What each symbol does to the units:
&: J19->J482, J186->J319, J402->J71, J71->J797, J598->J84, J671->J575, J33->J637, J84->J221, J802->J573, J221->J629, J573->J194, J658->J825, J490->J256, J256->J785, J427->J729, J992->J575, J97->J229, J825->J881, J300->J617, J760->J261, J881->J948, J284->J802, J684->J161, J789->J33, J140->J392, J617->J34, J319->J487, J31->J658, J637->J598, J161->J97, J153->J31, J785->J782, J478->J567, J646->J140, J224->J482, J487->J224, J972->J339, J261->J458, J141->J402, J346->J153, J163->J564, J833->J760, J818->J658, J482->J918, J948->J186, J564->J539, J410->J300, J229->J833, J63->J63, J629->J617, J257->J71, J610->J992, J458->J380, J567->J257, J125->J213, J640->J163, J442->J797, J918->J972, J797->J797, J380->J323, J34->J684, J194->J346, J323->J640, J539->J140, J729->J19, J213->J63, J575->J380, J392->J646, J339->J671, J782->J186
!: J19->J972, J186->J224, J402->J478, J71->J567, J598->J629, J671->J153, J33->J84, J84->J410, J802->J33, J221->J789, J573->J637, J658->J948, J490->J63, J256->J221, J427->J140, J992->J402, J97->J760, J825->J186, J300->J573, J760->J380, J881->J319, J284->J617, J684->J84, J789->J598, J140->J140, J617->J161, J319->J33, J31->J881, J637->J221, J161->J833, J153->J825, J785->J284, J478->J427, J646->J992, J224->J319, J487->J125, J972->J818, J261->J323, J141->J71, J346->J658, J163->J140, J833->J458, J818->J31, J482->J918, J948->J257, J564->J392, J410->J194, J229->J163, J63->J782, J629->J617, J257->J19, J610->J141, J458->J640, J567->J729, J125->J256, J640->J539, J442->J575, J918->J671, J797->J380, J380->J163, J34->J380, J194->J573, J323->J564, J539->J229, J729->J918, J213->J785, J575->J71, J392->J610, J339->J346, J782->J658

The rows follow the links: the fewer symbols apart two units are, the more alike their rows tend to be.

Each row is also shifted at random along 10 hidden directions that mean nothing.

Row, then unit:
[-18, 36, 14, -21, 10, -21, 22, 12, -24, -6, 13, 2, 80, 0, 2, -20, -26, 63, 28, -1, -3, 14, -17, -13, 5, -18, 9, 17, 9, 19, 20, -44, -9, 33, -11, -21, -37, 13, -4, -19, -45, -5, -68, 33, 9, -12, 0, 32, -4, -35, 26]: J257
[20, 14, 6, -23, 17, -25, 15, 7, -21, -8, 23, -27, 27, 42, -15, -12, 18, -29, -17, -29, 31, -39, 36, -23, 56, 38, -9, -15, -25, 26, -13, 10, -35, 3, -20, 6, -3, -39, -23, -38, 8, -7, -7, 20, 15, -27, -33, -13, -27, 19, 7]: J97
[1, 17, -6, -5, 22, 3, 27, 47, 14, -1, 18, -23, 42, -76, 27, -5, -12, -10, 7, -40, -7, -13, 13, 9, 2, -6, 29, -27, 18, -6, 14, -3, -18, 43, -26, -11, -23, -24, -2, -42, 9, -26, -13, -21, 23, 23, -2, -24, -10, -18, 4]: J478
[-9, 51, 7, 20, -15, 2, 26, -26, -27, -10, 0, 33, -15, 15, 7, 17, -32, 65, -3, -1, 38, 33, -3, -23, -4, -23, 5, 20, -7, 12, -61, 18, 34, 6, -7, -26, -1, 23, -11, 9, -45, -29, -30, 18, -4, -21, 27, -29, 26, -23, 18]: J224
[-54, 30, 23, 3, 5, -6, -8, -26, 18, 13, -3, -59, 8, -28, 10, 17, 20, -60, -13, -29, 0, -35, 6, -13, -10, -52, 40, -26, -32, -5, -34, 25, -13, -5, -37, -22, -10, 5, -50, -12, -6, -8, 14, 6, -32, 13, 10, -7, -22, -31, -1]: J34
[79, -40, 7, 13, 16, 14, -12, 4, -50, -15, 3, 14, -49, 27, 4, 10, 8, 21, 0, 20, 19, 16, -66, -33, 26, -2, 23, 22, -11, -14, 34, -39, -7, -31, 8, -23, -26, 36, 5, 26, 47, 0, 11, -9, 20, 24, 14, 10, -8, 28, 19]: J380
[-9, -20, -12, -16, -10, -10, -21, -33, -12, 1, -27, 20, -18, 34, -54, 24, -14, 15, 3, -48, 4, 11, -28, 20, -10, -30, 22, 11, -36, -9, -19, 4, 2, -26, 8, -21, -19, 38, -10, 27, -4, 18, 15, -14, -19, 4, 20, 3, -15, -1, 8]: J573
[116, -26, 12, -16, 28, 20, -3, 20, -47, 13, -3, -24, 6, 53, -23, -45, -6, 9, -32, 19, 27, -18, -2, -43, 50, 67, -39, -7, 15, 19, 24, -46, -20, -12, 36, 12, 24, -21, 21, -4, 32, -22, 12, 41, 46, -18, -9, 4, 13, 23, 11]: J640
[-38, 11, -3, -17, 13, -13, 3, 10, 9, 1, 13, -43, 64, 30, 9, -56, 7, -2, -36, 60, 1, 27, 37, -16, 15, 17, -34, 44, 22, 45, 14, -10, -43, -30, -4, 14, 14, -6, -13, 0, -45, -21, -19, 89, 1, -20, -4, 7, -10, -37, -22]: J833
[-22, 46, -37, 12, -17, 2, 30, -38, 22, -7, 22, 5, -9, 25, 9, 46, -7, 9, 17, -36, 44, -26, -15, -8, 16, 10, -48, 2, -36, -2, -46, 79, -13, 7, 7, -28, -22, 17, -10, -33, -28, -7, -5, 4, -47, -33, -20, -19, -20, 40, 11]: J658
[46, 3, 1, -16, -18, 27, -13, -36, -41, 32, -14, -42, 58, 57, -29, -40, -24, -43, -23, -31, 29, -63, -22, -36, 16, -7, -25, -46, -14, 8, -36, -19, -17, 32, 19, -2, 8, -4, -9, -40, 15, 6, 9, 34, -27, -24, 8, 55, -22, -21, 8]: J881
[27, -18, 16, -6, 10, -25, -12, 25, -31, -40, 2, 34, -54, 28, -1, 29, 24, 12, -6, -26, 31, -18, 4, -21, 37, 46, 0, 4, -45, -2, 4, -14, -3, -24, -4, 15, -5, -4, 0, 10, 33, 11, 2, 0, 31, -6, -25, -46, -1, 45, 5]: J458
[46, 19, 33, -19, 11, 4, 15, -7, -27, 13, -20, -4, 8, 3, -39, 8, -20, 16, 11, -48, 7, -41, -8, -24, 1, 41, -5, -57, -22, 5, -2, -17, 10, 29, 18, 11, 25, -17, 15, -19, 17, -3, -11, 12, 15, -11, -16, 11, 32, 13, 51]: J392
[-22, -2, -20, 24, -28, 22, -16, -30, 38, 8, -8, 11, -35, -73, 40, -19, 21, -52, 9, 12, -14, -42, -17, -11, -76, -35, -13, 18, 8, -40, -17, 8, 29, 31, 11, -29, 8, 20, 7, -13, 11, 15, -5, 2, -53, -9, 36, 9, 38, 2, -12]: J948
[-17, 18, -13, -7, -22, 1, 8, -16, -24, -2, 1, 9, 36, 61, -11, -32, -21, 2, -24, 7, 29, -1, 24, -14, 9, 23, -40, 0, 8, 30, -51, 2, -2, 10, 3, 24, 25, -9, 1, -14, -23, 6, -11, 51, -11, -34, 4, 17, 6, -21, -6]: J186
[-27, 10, 22, -10, -3, -31, -1, -18, 26, -22, -3, 8, -2, 0, -22, 43, 6, 12, 29, -44, 18, -15, 6, 32, 5, 6, -5, -8, -24, -13, -7, -7, 9, -9, -22, 20, 19, -27, -19, 14, -9, 21, -13, -5, -6, -6, -50, -32, -30, 0, -20]: J84
[-14, -19, -10, -20, -20, -1, -19, -47, 12, 8, -34, -3, 5, 37, -40, -10, -18, -32, 23, 4, -38, -18, -8, 9, -59, -19, -32, -7, -28, 25, 5, 5, -5, -16, 2, 1, 36, 26, 20, 22, -5, 29, 24, 31, -41, -7, 0, 62, -4, 4, 18]: J646
[-15, -20, -26, 26, -34, -11, 1, -30, 36, 14, 29, -41, 34, -13, 1, -18, 2, -48, 45, 47, -51, 34, 32, 42, -12, -61, 22, 20, 23, -7, 33, 9, -25, 1, -13, 2, 21, -14, 5, 2, -47, -2, -6, -25, -7, 39, -23, 47, -39, -31, -34]: J789
[44, -4, 29, -32, 13, -7, -13, -1, -29, 19, -16, 8, 10, 12, -6, -38, -8, -2, -6, 3, -20, -18, 11, -22, -2, -24, 22, -10, 5, 20, 10, -35, 30, 24, 3, -15, -18, -6, 7, -7, 28, -4, -2, -22, 18, -12, 22, 41, 9, 6, 24]: J729
[-52, 24, -8, 11, 17, 24, -6, -19, 43, 5, -18, -54, -32, -7, 40, 9, 15, -65, -50, -7, 32, -38, 8, -25, -25, -26, -31, 10, -26, 17, -71, 67, -19, -52, -38, -36, 4, 28, -41, 7, -6, -34, 65, 42, -53, -22, 33, -57, -19, -11, -37]: J760
[8, -10, -14, 2, -2, -19, 12, 3, -26, -7, 36, -5, 3, 45, -2, -19, 16, -29, -37, 20, 12, 46, 44, 8, 57, -13, 49, 12, 1, 19, 11, 24, -37, -10, -19, 23, -7, -23, -17, -20, 32, -12, 15, -22, 28, 28, -8, 3, -41, 7, 1]: J161
[-12, 5, 0, -1, 15, 25, 22, -14, -14, 32, -17, -25, 12, 15, 0, -28, -15, -65, -43, -16, 0, -2, -8, -21, -6, -19, 27, -50, 11, 16, -37, 21, 3, 14, -26, -3, 19, 6, -3, -22, 35, -8, 49, 0, -3, 21, 46, 42, 8, -23, 21]: J141
[-62, 11, 20, 4, -6, 17, -30, 41, -12, -8, -31, -5, 28, -9, -7, 27, -8, 25, -32, 8, -24, 22, 11, 24, -23, -21, 44, -24, 0, 16, -17, -2, -2, -11, -14, 29, -17, 7, -25, 35, -8, 8, 4, 7, -13, 18, 17, -18, 11, -57, -4]: J213
[17, 7, 34, -10, 40, 33, -16, 60, 33, -17, -10, -45, 37, -67, 27, 27, -5, 56, -20, -19, 40, -13, -32, 18, 11, 20, -17, -13, 27, -19, 29, -59, -18, -17, -5, 37, 9, -39, -24, 17, 33, -32, 4, 34, 0, 15, -46, -83, -47, -44, -60]: J629

From each start, follow one symbol. Which unit do you reach?
Answer with the unit's name.
new walk
[-78, -1, -14, 3, -25, -10, -14, -26, 34, -14, -23, -6, 17, -37, -14, 37, -21, -8, 61, -24, -53, -2, -27, 36, -85, -61, 12, -3, -45, -1, 11, 5, -21, -1, -23, -20, 0, 51, 3, 17, -40, 29, -8, 14, -53, 32, -9, 35, -15, -30, 17]
&	J992
new walk
[-36, -18, -30, -14, 10, -13, 17, 9, 41, -34, 3, 24, -15, 29, 26, 16, 2, -28, 24, -21, 9, -18, -25, 13, -14, 24, -56, 19, -9, 12, -13, 24, -9, -31, -54, -7, 3, 15, 8, 8, 3, 32, 35, 7, -22, -16, -14, -9, -39, 34, -33]
&	J797
new walk
[27, -26, -10, -34, 9, -28, 0, 42, -3, -25, 11, 11, 32, 10, 2, -6, -3, -19, 37, -49, -9, -46, 3, 19, 18, 18, -10, -15, -16, 8, 27, -28, -17, 23, -36, 0, -28, -23, 11, -24, 30, 31, -7, -29, 16, -7, -36, 10, -50, 25, -6]
&	J257
new walk
[-82, 25, 28, 16, -8, 22, -27, 31, 10, -15, -39, 9, 0, -51, 18, 29, -4, 42, -24, 16, -12, 22, 9, 21, -58, -20, 16, -5, 12, 2, -37, -11, 28, -12, -18, 20, 5, 13, -22, 49, -31, 4, -9, 29, -22, -3, 25, -49, 42, -70, -21]
!	J256
new walk
[-48, -13, 15, -34, -3, -39, -24, 35, 9, -32, -7, 18, 46, 5, -47, 21, 21, 28, 20, -34, -13, -9, 15, 50, 7, 38, 1, -2, -9, -4, 28, -42, -11, -6, -14, 44, -9, -30, -16, 19, -11, 49, -43, 11, 2, -17, -48, -18, -16, -12, -15]
&	J802
new walk
[42, -18, -22, -5, 18, 5, 28, 31, 4, -13, 20, 8, 16, -19, 10, -11, -6, -2, 22, -9, 0, 6, -31, 4, 8, 26, 0, -2, 26, -11, 40, -23, -14, 18, -17, -6, -14, -4, 20, -19, 34, 6, -10, -16, 21, 16, -9, 13, -11, 20, 11]
!	J478
new walk
[-2, -54, -20, 5, -27, 8, -53, 36, 15, -49, -20, 43, 5, -20, 16, -4, -11, 45, 30, 37, -20, 14, -19, 42, -61, -7, -39, 55, 14, -9, 34, -66, -3, -24, 0, 23, 7, 16, 25, 57, -12, 32, -17, 31, -19, 0, -19, -20, -15, -30, -63]
!	J125
new walk
[56, -19, -16, 29, -23, 32, -13, -27, -10, 7, -4, 9, -35, -29, 13, -24, -1, -30, 4, 15, 3, -17, -17, -13, -33, -29, 4, 11, 20, -30, -21, -19, 35, 18, 13, -28, 12, 11, 11, 2, 21, -2, -1, -16, -19, -4, 35, 11, 27, 0, -9]
&	J487
new walk
[39, 48, 21, -7, 43, 38, 58, -22, -6, 30, -11, -33, 0, 11, -6, 6, -26, -6, -17, -47, 49, -41, -46, -55, 12, 47, -31, -57, 9, 8, -50, 27, 19, 16, -8, -23, 19, 0, -7, -26, 19, -31, 19, 27, -7, -31, 24, -3, 31, 14, 42]
&	J575
new walk
[-22, -29, -20, 7, -11, -11, -20, -26, 25, 10, -6, -26, -25, 18, 5, -34, 22, -73, 3, 40, -29, -23, 31, -11, -32, 5, -49, 28, -8, 15, -5, 24, -15, -37, 2, -14, 39, 16, 14, 16, -33, 9, 33, 36, -16, -15, 6, 16, 11, 12, -23]
&	J640
new walk
[-25, -13, 29, -2, 3, 22, -41, 51, 26, -5, -23, -31, 42, -62, 7, 14, 17, 1, 8, 5, -40, -37, 0, 32, -34, 9, 2, -32, 19, -11, 23, -48, 3, 6, -9, 31, -3, -23, -14, 26, -1, 22, -14, 8, -13, 1, -21, -21, 12, -50, -36]
&	J785
new walk
[10, 9, 42, 5, -14, -16, -10, -34, 7, 7, -10, 17, -23, -59, -24, 2, 26, -10, 44, -26, -15, -39, -8, -2, -33, 0, 17, -18, 4, -52, 0, -49, 61, 40, 11, -1, 32, -24, 4, 4, -6, 27, -56, -18, 3, -12, -9, 10, 52, -4, 10]
!	J84
new walk
[9, -4, -3, 28, 8, 31, 4, -3, 16, 24, -8, -21, -28, -36, 11, -8, -3, -13, -42, 15, 14, 47, 8, 17, 6, -28, 34, -4, 39, -26, -19, 6, 18, -17, 7, 17, 34, -19, -9, 15, 18, -42, 42, -26, 12, 41, 24, -31, 0, -33, -36]
!	J221
